Each row is followed by its class.
-64	12	-13	0	-16	6	20	2	11	28	53	-21	21	31	-10	-26	-22	-30	12	-25	35	0	-19	-4	44	7	43	9	-20	3	-36	13	-2	15 -> D
-27	8	23	27	16	5	0	22	45	-1	18	9	-26	17	12	-5	-30	-16	29	-3	-20	-4	0	-34	15	4	16	-3	-36	34	10	-31	32	-6 -> X
-27	8	17	14	14	5	9	14	42	-12	11	3	-27	16	19	2	-21	-8	29	-9	-22	-8	1	-28	8	-8	7	8	-36	36	14	-25	22	-1 -> K
31	23	38	-11	20	-9	-32	16	8	-18	5	52	-39	-5	20	-40	31	19	29	-25	-93	-7	-2	-67	-6	-21	-47	0	-46	36	42	9	-3	0 -> N
-24	15	17	22	34	10	4	32	56	3	9	-9	-23	-10	23	-7	-38	-8	-1	-3	-23	-9	4	-30	16	-2	13	-6	-37	37	17	-28	24	-2 -> N
-39	-3	6	19	-11	1	33	21	65	-1	11	-37	4	67	16	0	-20	4	35	-4	48	-18	27	0	21	-27	-9	54	-32	12	-42	-10	30	5 -> D
-20	-25	16	-1	-11	15	24	17	25	52	17	-18	42	-1	-17	3	-28	-29	0	-1	35	-11	-1	3	21	7	8	-21	4	8	-35	-10	21	-4 -> X
-24	-25	6	-2	-11	12	27	15	19	51	15	-21	40	-5	-17	4	-22	-21	11	-11	29	-5	-7	7	13	1	18	-12	6	2	-26	-10	26	2 -> R
-68	1	3	14	-6	-8	33	-3	20	30	35	-16	9	33	-12	-18	-18	-31	25	-33	54	12	-4	-6	41	8	26	26	-12	-3	-44	18	0	26 -> S
-35	-21	24	1	-24	12	27	32	9	53	47	-33	35	13	-20	28	-50	-17	20	-1	55	-14	13	-1	21	5	7	-10	4	1	-29	-15	21	-3 -> A
-25	0	33	35	-5	-4	-16	11	40	-6	31	18	-19	26	27	15	-28	2	38	-26	-23	1	16	-34	-2	-4	17	28	-30	50	35	-34	6	7 -> M
-58	50	27	13	12	27	27	-31	101	10	5	-39	-37	72	40	55	-45	-41	1	19	51	-62	-5	-21	32	-6	26	-1	0	68	-53	17	32	17 -> X
-47	-6	9	18	-16	-5	40	19	85	7	9	-41	3	41	14	-10	-14	-6	34	7	47	-19	33	-2	36	-25	3	39	-27	4	-43	-13	42	8 -> N
-52	-11	-4	12	-12	-18	18	-19	27	30	7	2	22	43	-8	-32	19	-14	15	-41	16	20	6	-4	33	2	12	10	-27	2	-24	22	-25	24 -> A
-52	-24	-17	15	-16	-12	9	-5	28	31	29	-4	53	11	-27	-17	5	-24	-10	-51	14	3	-20	13	2	6	37	12	-24	22	-44	5	-7	22 -> N
-56	-10	5	20	-13	-10	33	11	3	33	30	-1	34	20	-21	-18	-5	-16	31	-2	71	2	-17	-13	16	-2	24	12	-13	8	-51	-5	12	8 -> X
-76	-24	9	15	-17	-16	14	-15	17	38	49	-5	14	33	-9	-38	5	-23	21	-66	37	35	-21	-13	59	22	29	14	-21	-2	-34	42	-21	32 -> B
-58	-13	-9	-9	-16	26	43	7	-4	58	49	-13	35	-26	-29	-24	-40	-21	-15	29	25	7	-29	10	34	11	25	-55	-9	0	-7	-16	25	-24 -> M
-8	4	23	-13	1	5	27	3	-17	50	-2	-29	-3	0	-42	38	-3	-42	48	5	45	-35	7	7	0	20	-22	-63	25	-12	-4	-2	46	-7 -> U
-19	33	4	14	25	23	-11	21	69	-6	18	-32	-38	17	34	29	-57	-30	23	4	-20	-19	39	-13	21	6	34	10	-35	38	12	-40	51	-2 -> D
-13	-35	7	7	-4	7	23	20	7	39	25	-28	40	-9	-24	20	-27	-10	10	-12	31	7	2	14	12	7	17	-9	8	-12	-21	4	25	-1 -> A
-14	-32	16	-5	-13	-4	19	18	22	41	6	-5	60	29	-21	19	-6	-15	5	-15	13	-8	3	6	-2	-20	-3	-2	2	7	-32	-9	12	-3 -> U
-73	-8	-7	21	0	-15	19	14	33	16	44	-42	16	18	-17	-32	-16	-23	-12	-35	55	3	-10	13	48	18	38	11	-17	-12	-41	5	-3	24 -> N
-53	-19	11	31	-15	-23	30	14	84	11	15	-28	2	60	8	-29	-4	-14	40	-17	52	2	32	6	22	-13	-10	42	-27	-13	-48	-7	41	9 -> S
-50	-31	3	-3	4	22	32	13	4	57	13	-54	45	-6	-31	2	-52	-26	4	10	51	4	-1	3	57	16	37	-11	10	-6	-41	5	24	7 -> K
-66	6	-6	10	-15	-3	7	-4	0	31	35	-33	25	25	-9	-26	-32	-17	20	-31	51	17	0	1	42	20	52	28	-15	-4	-39	28	-9	32 -> K
-27	15	28	14	15	10	-2	28	46	-12	29	19	-45	17	23	10	-29	-2	28	-13	-42	-11	2	-43	13	-9	5	7	-46	47	27	-46	26	-1 -> R
-42	13	17	28	20	11	-1	16	46	-17	33	11	-46	26	17	17	-31	-8	19	-12	-31	2	-15	-42	22	-7	19	6	-42	46	17	-23	22	0 -> B
-55	-11	8	40	-6	-28	31	3	74	0	10	-41	3	60	-5	-13	4	-13	54	-16	59	0	22	11	30	-14	13	28	-18	-17	-44	-7	61	4 -> U
-9	-4	-15	2	1	15	32	11	38	25	-5	-28	59	-9	-12	-21	-18	-2	-43	16	3	5	3	28	21	-13	8	-11	-16	-12	-20	23	-11	-22 -> M
-52	3	7	-45	-7	0	35	-1	-19	37	-3	17	12	49	-22	-47	45	-12	-23	-16	9	2	-31	-27	18	-10	-25	17	-19	-6	-38	54	-53	25 -> W
-25	-1	22	20	15	2	-3	27	47	-11	9	-3	-19	9	16	6	-29	-4	28	-3	-17	-11	15	-32	8	-5	5	10	-39	36	8	-39	23	-1 -> K
-70	1	-3	21	-16	-7	19	-6	19	23	44	-30	32	31	-13	-21	-24	-21	7	-34	51	11	-11	-3	49	22	44	16	-14	6	-41	31	-15	16 -> L
-55	-17	-22	9	-13	-8	20	-2	3	30	50	-29	27	-5	-20	-43	5	-25	6	-42	59	15	-14	24	31	25	28	2	-16	-14	-35	2	17	13 -> D
-39	-3	7	23	-17	-12	25	16	88	-1	10	-28	-4	57	18	-33	4	-2	45	-23	40	-7	39	-4	24	-31	-13	60	-38	4	-48	-27	55	13 -> G
-59	6	2	4	-18	6	26	6	13	24	60	-15	24	-5	-6	-39	-22	-5	13	-29	38	14	-11	-25	55	7	28	25	-29	13	-37	24	7	13 -> L
-16	-11	24	16	9	-3	-9	17	28	14	15	15	-16	-13	28	6	-14	-6	37	-15	-12	0	5	-29	-5	2	13	-4	-21	40	30	-53	30	6 -> R
-22	-24	17	12	-28	7	9	24	13	57	59	-35	48	-8	-19	5	-40	-16	20	-23	60	-1	8	-2	21	18	12	-16	11	0	-36	0	37	0 -> L
-31	0	17	27	17	3	4	27	49	-2	26	5	-31	1	15	-1	-34	-15	24	-7	-18	1	4	-35	18	2	10	5	-33	24	8	-32	33	4 -> S
-42	-19	-21	5	-30	-4	20	-1	0	53	31	5	55	1	-23	-25	9	-21	12	-16	35	13	-20	9	0	-4	35	-7	-8	5	-33	-19	16	9 -> R
-17	-24	9	-11	-12	13	38	21	18	48	22	-15	45	-21	-24	-20	-5	-30	0	-10	19	-6	-11	-3	25	1	-2	-21	-3	-4	-32	-10	28	-16 -> G
-52	19	28	21	18	6	2	20	50	-30	40	-3	-44	22	18	-2	-48	0	37	-28	-18	-19	-20	-49	34	-8	12	16	-39	54	11	-32	23	8 -> L
-36	-21	7	28	-22	-15	34	16	106	5	-7	-32	30	69	24	-14	-9	7	28	-21	41	-1	49	11	16	-47	-4	73	-32	7	-52	-20	26	13 -> A
7	-11	9	-19	-12	19	35	22	22	41	34	2	34	-27	0	-6	-10	-17	-2	-8	13	-2	18	1	21	-14	-18	-16	-15	7	-15	-23	20	-26 -> D
13	-18	-7	0	-25	9	13	5	11	63	-19	-15	52	-5	-24	12	-10	-22	9	6	33	-2	21	29	-26	-6	-16	-32	11	-5	-26	-11	26	-20 -> B
-38	1	12	19	-28	-6	28	14	76	8	16	-33	3	51	16	-19	-2	4	31	-6	54	-11	35	-1	15	-36	-16	52	-34	9	-52	-22	49	2 -> W
-6	3	22	17	1	2	-5	31	42	-7	10	21	-19	19	17	9	-15	16	35	-18	-36	-8	13	-25	-13	-16	-7	15	-40	29	32	-30	18	0 -> R
-19	0	2	19	-20	-10	25	9	77	6	-5	-29	8	51	12	-28	7	-6	35	-7	33	-9	33	4	4	-25	-24	28	-21	4	-34	-11	46	-4 -> L
-29	-14	17	7	-15	11	19	25	26	56	24	-25	39	20	-12	-8	-31	-12	7	-5	52	-10	7	-2	22	3	-2	-9	-7	3	-38	4	17	9 -> X
-31	-17	13	-12	-20	19	24	18	21	46	41	-21	26	10	-21	10	-27	-22	17	-20	26	-15	-7	7	18	-3	14	-5	4	4	-22	-12	35	6 -> R
-13	11	12	22	27	6	-7	22	62	-9	8	4	-28	2	28	-4	-34	-11	14	-8	-41	-2	8	-29	11	-9	8	6	-33	28	20	-25	30	5 -> S
-43	-4	11	9	-17	21	16	29	13	58	43	-37	45	3	-23	18	-77	-17	-8	-2	69	-7	11	1	26	15	23	-17	8	12	-42	-19	17	-4 -> L
-38	18	23	18	5	18	9	28	50	-13	46	-7	-34	4	21	5	-34	0	21	-6	-17	-12	-5	-47	31	-17	14	24	-49	46	0	-35	39	2 -> W
-50	10	22	34	5	3	3	5	31	-5	30	8	-43	27	-1	-1	-24	-13	43	-26	-16	-2	-7	-38	31	24	20	-4	-38	29	21	-13	26	0 -> G
-34	2	22	16	11	9	5	23	52	0	11	6	-23	10	15	4	-28	-8	24	-7	-25	-14	-4	-36	13	-7	18	6	-33	41	12	-41	26	2 -> R
-36	7	8	16	-15	-7	15	19	70	1	10	-41	7	89	18	-9	-17	5	45	-16	45	-19	42	6	13	-29	-13	65	-34	5	-40	2	29	11 -> D
-53	-6	9	18	-17	-10	43	24	80	9	22	-37	7	45	15	-24	-7	-11	34	-7	43	-8	18	-9	38	-28	3	36	-33	-3	-49	-16	50	9 -> U
-21	-12	0	11	-22	-9	40	10	59	-4	-7	-13	10	45	-1	-30	19	-6	27	-1	8	-4	0	5	6	-38	-18	22	-26	-7	-36	-17	29	-17 -> W
-28	-29	9	1	-1	7	26	17	27	42	20	-19	39	-3	-17	-2	-31	-20	6	-15	29	5	7	5	23	-4	6	12	-2	0	-35	-4	26	5 -> S
-35	-4	10	32	-31	-14	13	11	65	27	23	-40	2	53	20	-3	-17	-15	86	-6	64	2	62	8	7	-10	12	33	-21	-3	-27	-27	74	10 -> K
-30	35	16	21	35	26	-5	30	43	-22	26	-23	-45	5	14	4	-64	-5	13	-5	-31	-16	-12	-48	35	1	22	6	-31	46	16	-19	36	3 -> L
-73	-12	8	17	-4	-6	33	5	-2	23	47	-18	11	17	-16	-23	-11	-17	14	-28	47	19	-12	-16	55	15	29	23	-19	3	-27	11	-19	24 -> M
-69	-11	4	4	-11	-17	18	1	22	32	34	-19	32	24	-10	-30	-3	-22	4	-29	47	4	-3	-1	41	6	30	17	-15	3	-40	10	-15	23 -> N
-28	-20	19	1	-4	13	40	20	8	44	31	-14	18	-5	-29	4	-24	-37	21	2	34	-7	-9	2	26	19	5	-36	-2	-4	-18	-10	33	-19 -> X
-7	-27	15	-5	-10	7	18	7	9	54	10	-2	36	-5	-18	14	-18	-23	11	-9	23	-5	4	0	2	1	-12	-18	12	4	-24	1	17	2 -> S
-12	7	3	32	-7	-3	15	14	55	13	-5	-32	0	47	17	11	-19	-2	47	-7	44	1	48	9	-5	-17	3	33	-16	2	-22	-9	44	10 -> K
-19	19	10	26	17	10	-2	25	46	-12	21	-2	-29	-2	16	-16	-29	1	8	-11	-26	3	4	-34	13	6	7	2	-39	29	21	-14	29	-7 -> L
-43	-12	18	36	-16	-17	13	22	40	-2	33	-26	-4	59	5	20	-20	16	44	-18	58	-10	24	2	-1	-10	-7	40	-25	9	-24	-16	27	14 -> A
-30	-29	18	2	-18	12	27	27	11	58	31	-16	38	-3	-17	12	-31	-13	22	-17	46	-4	2	-3	13	1	10	0	1	8	-29	-20	25	7 -> R
-12	8	30	32	16	2	-2	35	32	-6	1	14	-22	34	14	26	-31	-6	41	6	-14	-24	-12	-41	-20	-5	4	-5	-25	39	15	-26	17	-1 -> X
5	36	2	9	20	16	0	14	32	38	-62	-44	33	2	-21	24	-37	-29	-3	45	25	-30	61	1	-2	-4	8	-7	6	7	-20	-5	2	-9 -> M
-22	-15	10	-14	-2	15	29	12	22	49	1	-30	36	-1	-13	-4	-25	-26	-1	-3	33	-6	11	8	22	0	5	-12	4	-3	-28	2	15	0 -> K
-58	-1	19	-2	-8	-13	20	4	34	24	30	-7	29	45	1	-38	-8	-19	-14	-17	19	4	3	-12	61	-11	16	13	-18	8	-21	5	-35	3 -> N
-20	-14	17	0	-4	7	17	19	11	47	14	-29	43	3	-18	24	-31	-21	10	-8	33	-11	5	0	18	3	13	-13	6	5	-27	-2	23	4 -> U
-67	-62	7	26	-61	-20	32	-4	40	60	75	-5	43	58	-27	-83	35	-8	67	-100	58	21	-37	0	42	-15	-6	23	-19	-12	-54	19	42	53 -> X
-66	-35	9	16	-28	-13	4	8	-7	49	49	-24	41	20	-24	7	-11	-36	19	-24	54	-4	-15	-6	32	34	45	-9	3	8	-29	-15	-12	25 -> R
-15	-104	-7	22	23	-27	4	-43	-6	-20	-38	7	60	85	-12	39	56	14	-52	-46	-74	52	-69	46	7	34	35	1	11	-20	40	114	-99	6 -> W
-20	25	16	31	17	-8	-3	-5	7	-29	-18	11	-48	42	-6	18	-10	-4	15	-42	-34	-16	-25	-23	12	23	2	-12	-20	18	27	34	-59	21 -> N
-19	4	33	30	21	-4	-13	26	40	9	20	17	-37	9	26	4	-34	-7	35	-26	-13	8	18	-40	-4	6	-2	13	-28	30	21	-25	28	13 -> S
